Below is a small trained network, with its code and all its weights. Each question gives an input and a class and asks what happens when units are switched off, that is, made to give their printed mean instead of their output.

import numpy as np


def w(rows, s, z=0):
    codes = np.array(rows[::2]) - 128.0
    scale = np.full(codes.shape[1], s)
    scale[-1] = z or s
    return codes * scale


def f(y):
    return np.maximum(y, 0)


def log_softmax(a):
    a = a - a.max(-1, keepdims=True)
    return a - np.log(np.exp(a).sum(-1, keepdims=True))


def net(x, mask):
    res = np.array(x, float).reshape(1, 5) / 4 @ E
    y = f(res @ A[0][:, :-1].T + A[0][:, -1])
    res = res + np.where(mask, y, B[0][:, -1]) @ B[0][:, :-1]
    return log_softmax(res[-1] @ U[:, :-1].T + U[:, -1])


A, B = {}, {}
E = w([
[204,59,46,24],'x0',
[107,109,151,108],'x1',
[27,254,65,65],'x2',
[129,126,127,130],'x3',
[54,59,22,198],'x4',
],0.006)
A[0] = w([
[254,217,130,170,67],'neuron 0',
[147,212,98,137,99],'neuron 1',
[112,126,46,193,94],'neuron 2',
[122,173,218,225,81],'neuron 3',
[174,61,114,49,72],'neuron 4',
[183,56,183,179,31],'neuron 5',
[105,168,189,30,87],'neuron 6',
[66,137,148,53,75],'neuron 7',
[94,105,218,101,189],'neuron 8',
[191,150,71,103,55],'neuron 9',
[112,169,109,94,41],'neuron 10',
[70,188,97,79,3],'neuron 11',
],0.014,0.0056)
B[0] = w([
[70,49,158,142,192],'neuron 0',
[189,115,144,103,180],'neuron 1',
[68,79,170,102,217],'neuron 2',
[129,145,38,228,254],'neuron 3',
[99,158,70,211,232],'neuron 4',
[142,206,249,97,245],'neuron 5',
[52,86,115,130,199],'neuron 6',
[187,145,154,142,177],'neuron 7',
[148,78,98,35,218],'neuron 8',
[104,143,95,203,172],'neuron 9',
[159,136,182,162,160],'neuron 10',
[154,183,211,192,200],'neuron 11',
],0.019,0.0068)
U = w([
[255,234,190,182,61],'0',
[190,165,99,164,255],'1',
[187,212,37,227,28],'2',
[194,161,107,154,228],'3',
[120,95,142,159,17],'4',
],0.0084,0.0091)

Each question gives the input, the list of numbers given to net, and the class t.
The units are the neurons (one row each of A and B). Each row of codes is followed by its name. A weight is (code - 128) times the scale printed after its matrix; where a second scale follows, it is the last column's (A, B and U).
mask holds one flag per neuron, in row order. A switched-off neuron (its flag False) gives its mean, the last column of its row in B, instead of its output. The means were averaged over made-up inputs and are rounded, as every weight is.
A unit's drop is (log p(t) with every unit on - log p(t) with that unit switched off) / (log p(t) with every unit on - log p(t) with every unit switched off).
The circuit of an input: a set's keep is (log p(t) with only the set's units on - log p(t) with every unit switched off) / (log p(t) with every unit on - log p(t) with every unit switched off). Starting from all 12 units, units are removed one at a time, each time the one whose removal leaves the highest keep (on an exact tie, the one counted first), for as long as the keep stays at least 0.8.
units of the circuit, in order: the units of the circuit, biggest drop first
most important unit: the unit with the biggest drop
top k neurons: the k neurons with the biggest drops, biggest first
drop of u: that unit's drop, to one decimal
input [0,-1,0,-1,-8], class 4: most important unit => neuron 0
input [-4,-5,2,-1,-6], class 4: top 3 neurons => neuron 0; neuron 6; neuron 4
input [-7,4,3,6,-8], class 4: top 3 neurons => neuron 6; neuron 0; neuron 8
input [-1,4,-3,-4,-8], class 4: top 2 neurons => neuron 0; neuron 6
input [-7,3,-5,-4,-2], class 2: top 2 neurons => neuron 3; neuron 2
input [5,2,1,3,0], class 2: units of the circuit, in order => neuron 4; neuron 5
input [8,0,5,4,5], class 2: top 4 neurons => neuron 4; neuron 9; neuron 5; neuron 8
input [-7,-2,-6,3,-4], class 2: top 2 neurons => neuron 3; neuron 2
input [3,0,5,-4,8], class 4: top 3 neurons => neuron 2; neuron 3; neuron 5
input [8,6,8,-4,-5], class 0: top 2 neurons => neuron 11; neuron 7
input [8,-1,5,0,1], class 2: units of the circuit, in order => neuron 4; neuron 9
input [3,4,-1,-6,8], class 4: top 2 neurons => neuron 2; neuron 3
input [4,-3,-2,1,-6], class 4: top 2 neurons => neuron 0; neuron 3
input [1,-5,-6,7,-8], class 4: units of the circuit, in order => neuron 0
input [-7,3,4,-6,0], class 2: top 2 neurons => neuron 3; neuron 5
input [-8,-5,3,-7,3], class 2: top 2 neurons => neuron 3; neuron 5
input [-1,-4,1,-1,-7], class 4: top 2 neurons => neuron 0; neuron 6
input [-5,2,8,3,1], class 0: drop of neuron 11 => 0.4
input [0,-2,8,7,6], class 0: drop of neuron 11 => 0.5
input [3,-7,-7,5,-1], class 0: drop of neuron 5 => 1.7
input [-3,-4,-8,4,1], class 0: drop of neuron 1 => 0.0
input [7,2,-2,4,1], class 2: units of the circuit, in order => neuron 4
